Below are the code and all the weights of a small trained network. Each question names an input and a target symbol and asks about switching units off, where a switched-off unit gives its printed mean instead of its output.

import numpy as np


def w(rows, s, z=0):
    codes = np.array(rows[::2]) - 128.0
    scale = np.full(codes.shape[1], s)
    scale[-1] = z or s
    return codes * scale


def norm(h):
    return h / np.sqrt((h * h).mean(-1, keepdims=True) + 1e-5)


def f(y):
    return y / 2 * (1 + np.tanh(0.7978845608 * (y + 0.044715 * y**3)))


def softmax(a):
    e = np.exp(a - a.max(-1, keepdims=True))
    return e / e.sum(-1, keepdims=True)


def log_softmax(a):
    a = a - a.max(-1, keepdims=True)
    return a - np.log(np.exp(a).sum(-1, keepdims=True))


def net(x, mask):
    ids = ['γεηθλπστψω'.index(c) for c in x.split()]
    T = len(ids)
    res = E[ids] + P[:T]
    r = norm(res)
    for j in range(3):
        rows = slice(4 * j, 4 * j + 4)
        q, k, v = (r @ M[0][rows].T for M in (Q, K, V))
        z = softmax(np.where(np.tri(T) > 0, q @ k.T / 4**0.5, -1e9)) @ v
        o = O[0][rows]
        res = res + np.where(mask[j], z, o[:, -1]) @ o[:, :-1]
    y = f(norm(res) @ A[0][:, :-1].T + A[0][:, -1])
    res = res + np.where(mask[3:19], y, B[0][:, -1]) @ B[0][:, :-1]
    return log_softmax(norm(res)[-1] @ U[:, :-1].T + U[:, -1])


Q, K, V, O, A, B = {}, {}, {}, {}, {}, {}
E = w([
[106,149,158,144],'γ',
[87,127,132,158],'ε',
[200,152,68,55],'η',
[172,150,63,47],'θ',
[136,160,180,115],'λ',
[168,185,60,92],'π',
[149,157,89,77],'σ',
[96,45,38,197],'τ',
[77,86,220,55],'ψ',
[153,132,141,3],'ω',
],0.018)
P = w([
[160,149,133,165],'0',
[160,74,57,81],'1',
[7,95,139,193],'2',
[156,178,168,207],'3',
[160,83,63,86],'4',
[28,156,139,146],'5',
[180,172,163,214],'6',
[159,86,70,91],'7',
[41,198,147,154],'8',
],0.015)
Q[0] = w([
[139,39,153,202],'head 0',
[27,82,176,121],'head 0',
[169,127,164,118],'head 0',
[137,130,106,178],'head 0',
[161,154,131,215],'head 1',
[156,58,142,134],'head 1',
[126,199,177,133],'head 1',
[192,225,164,111],'head 1',
[163,39,176,195],'head 2',
[69,192,91,108],'head 2',
[74,83,147,246],'head 2',
[88,105,113,107],'head 2',
],0.012)
K[0] = w([
[74,90,91,166],'head 0',
[153,53,142,99],'head 0',
[69,159,134,189],'head 0',
[119,114,120,192],'head 0',
[32,159,129,106],'head 1',
[175,102,175,158],'head 1',
[85,168,154,72],'head 1',
[114,143,133,70],'head 1',
[58,74,250,200],'head 2',
[43,121,50,95],'head 2',
[89,145,182,200],'head 2',
[165,52,70,153],'head 2',
],0.012)
V[0] = w([
[224,124,103,112],'head 0',
[135,155,156,186],'head 0',
[146,118,221,25],'head 0',
[198,106,164,141],'head 0',
[92,146,57,182],'head 1',
[145,3,161,120],'head 1',
[137,116,130,36],'head 1',
[3,161,92,96],'head 1',
[129,139,103,82],'head 2',
[185,70,107,86],'head 2',
[69,181,175,209],'head 2',
[81,238,133,175],'head 2',
],0.0069)
O[0] = w([
[172,147,157,142,210],'head 0',
[154,109,96,159,100],'head 0',
[89,112,142,144,233],'head 0',
[159,149,171,115,161],'head 0',
[80,117,87,151,97],'head 1',
[254,121,82,176,65],'head 1',
[128,143,89,195,188],'head 1',
[108,190,164,149,162],'head 1',
[100,90,183,172,193],'head 2',
[98,93,152,126,194],'head 2',
[151,62,83,97,5],'head 2',
[173,119,87,154,87],'head 2',
],0.0067,0.0027)
A[0] = w([
[106,77,174,85,140],'neuron 0',
[90,89,150,141,122],'neuron 1',
[49,119,68,85,182],'neuron 2',
[194,82,102,129,45],'neuron 3',
[82,9,98,106,47],'neuron 4',
[147,133,120,106,113],'neuron 5',
[98,90,74,102,3],'neuron 6',
[143,139,80,163,6],'neuron 7',
[145,124,81,80,118],'neuron 8',
[131,174,139,97,137],'neuron 9',
[214,104,181,121,198],'neuron 10',
[163,179,123,201,64],'neuron 11',
[215,121,131,102,52],'neuron 12',
[93,113,89,215,55],'neuron 13',
[149,101,64,164,113],'neuron 14',
[87,213,125,161,89],'neuron 15',
],0.016,0.0055)
B[0] = w([
[147,139,71,255,234],'neuron 0',
[122,188,60,111,180],'neuron 1',
[109,46,182,156,254],'neuron 2',
[60,71,52,74,134],'neuron 3',
[52,208,175,41,182],'neuron 4',
[120,117,162,185,132],'neuron 5',
[165,239,172,177,138],'neuron 6',
[178,165,105,131,128],'neuron 7',
[167,168,139,154,159],'neuron 8',
[115,98,140,128,208],'neuron 9',
[142,53,108,152,252],'neuron 10',
[118,7,145,134,196],'neuron 11',
[58,210,138,106,168],'neuron 12',
[184,102,208,69,165],'neuron 13',
[140,183,78,158,158],'neuron 14',
[13,86,151,165,248],'neuron 15',
],0.0076,0.0058)
U = w([
[42,88,127,47,111],'γ',
[63,163,100,172,88],'ε',
[118,254,191,125,152],'η',
[187,134,117,199,77],'θ',
[149,118,77,77,255],'λ',
[151,34,143,47,65],'π',
[192,177,223,125,87],'σ',
[169,154,145,39,230],'τ',
[170,240,114,133,216],'ψ',
[94,111,34,76,98],'ω',
],0.017,0.0048)

Each question gives the input, a string of symbols that net reads in full, and the target symbol t.
The units are the heads (4 rows each of Q, K, V and O) and the neurons (one row each of A and B). Each row of codes is followed by its name. A weight is (code - 128) times the scale printed after its matrix; where a second scale follows, it is the last column's (O, A, B and U).
mask holds one flag per unit, heads first, then neurons. A switched-off unit (its flag False) gives its mean, the last column of its rows in O or B, instead of its output. The means were averaged over made-up inputs and are rounded, as every weight is.
A unit's drop is (log p(t) with every unit on - log p(t) with that unit switched off) / (log p(t) with every unit on - log p(t) with every unit switched off).
The circuit of an input: a set's keep is (log p(t) with only the set's units on - log p(t) with every unit switched off) / (log p(t) with every unit on - log p(t) with every unit switched off). Starting from the 12 units with the biggest drops (on a tie, the unit counted first), units are removed one at a time, each time the one whose removal leaves the highest keep (on an exact tie, the one counted first), for as long as the keep stays at least 0.8.
units of the circuit, in order: the units of the circuit, biggest drop first
most important unit: the unit with the biggest drop
top k neurons: the k neurons with the biggest drops, biggest first
which heads matter: for each layer, one digit per head in row order, 1 if its drop is at least 0.15 and else 0, layers parted by /
drop when u is switched off: that unit's drop, to one decimal
input ω σ ω, target ε: units of the circuit, in order : neuron 0
input η ψ ψ ψ, target θ: which heads matter : 011
input ε θ λ ε, target π: units of the circuit, in order : neuron 11; neuron 13; head 2
input ψ λ λ ψ η ψ λ σ ε, target γ: units of the circuit, in order : neuron 0; head 2; neuron 13
input λ θ λ λ, target π: which heads matter : 001
input ε θ γ σ, target γ: units of the circuit, in order : neuron 11; neuron 15
input λ π λ ψ, target θ: which heads matter : 001
input ω λ λ γ, target π: top 3 neurons : neuron 11; neuron 0; neuron 13
input θ ψ λ π, target θ: which heads matter : 110
input λ θ λ ε, target π: units of the circuit, in order : neuron 11; head 2; neuron 13
input λ γ θ ε π ψ θ γ, target ε: units of the circuit, in order : head 2; neuron 0; neuron 1
input γ ε ψ ψ π π π, target ε: which heads matter : 010
input λ γ σ γ, target γ: top 3 neurons : neuron 11; neuron 15; neuron 0
input ε ψ ε ε, target θ: most important unit : head 2
input λ ψ π γ ψ λ ψ λ ε, target γ: top 2 neurons : neuron 0; neuron 13
input ψ γ λ λ, target π: top 3 neurons : neuron 11; neuron 0; neuron 10
input λ π λ ψ σ, target σ: top 2 neurons : neuron 8; neuron 2
input ε λ λ τ, target λ: top 3 neurons : neuron 3; neuron 13; neuron 0
input π π ω γ ψ ψ λ λ η, target γ: drop when neuron 15 is switched off : 0.4
input π λ τ, target γ: drop when neuron 4 is switched off : 0.9
input σ ψ λ ψ π λ π, target ε: most important unit : neuron 15
input τ θ λ γ, target π: drop when head 2 is switched off : 0.4
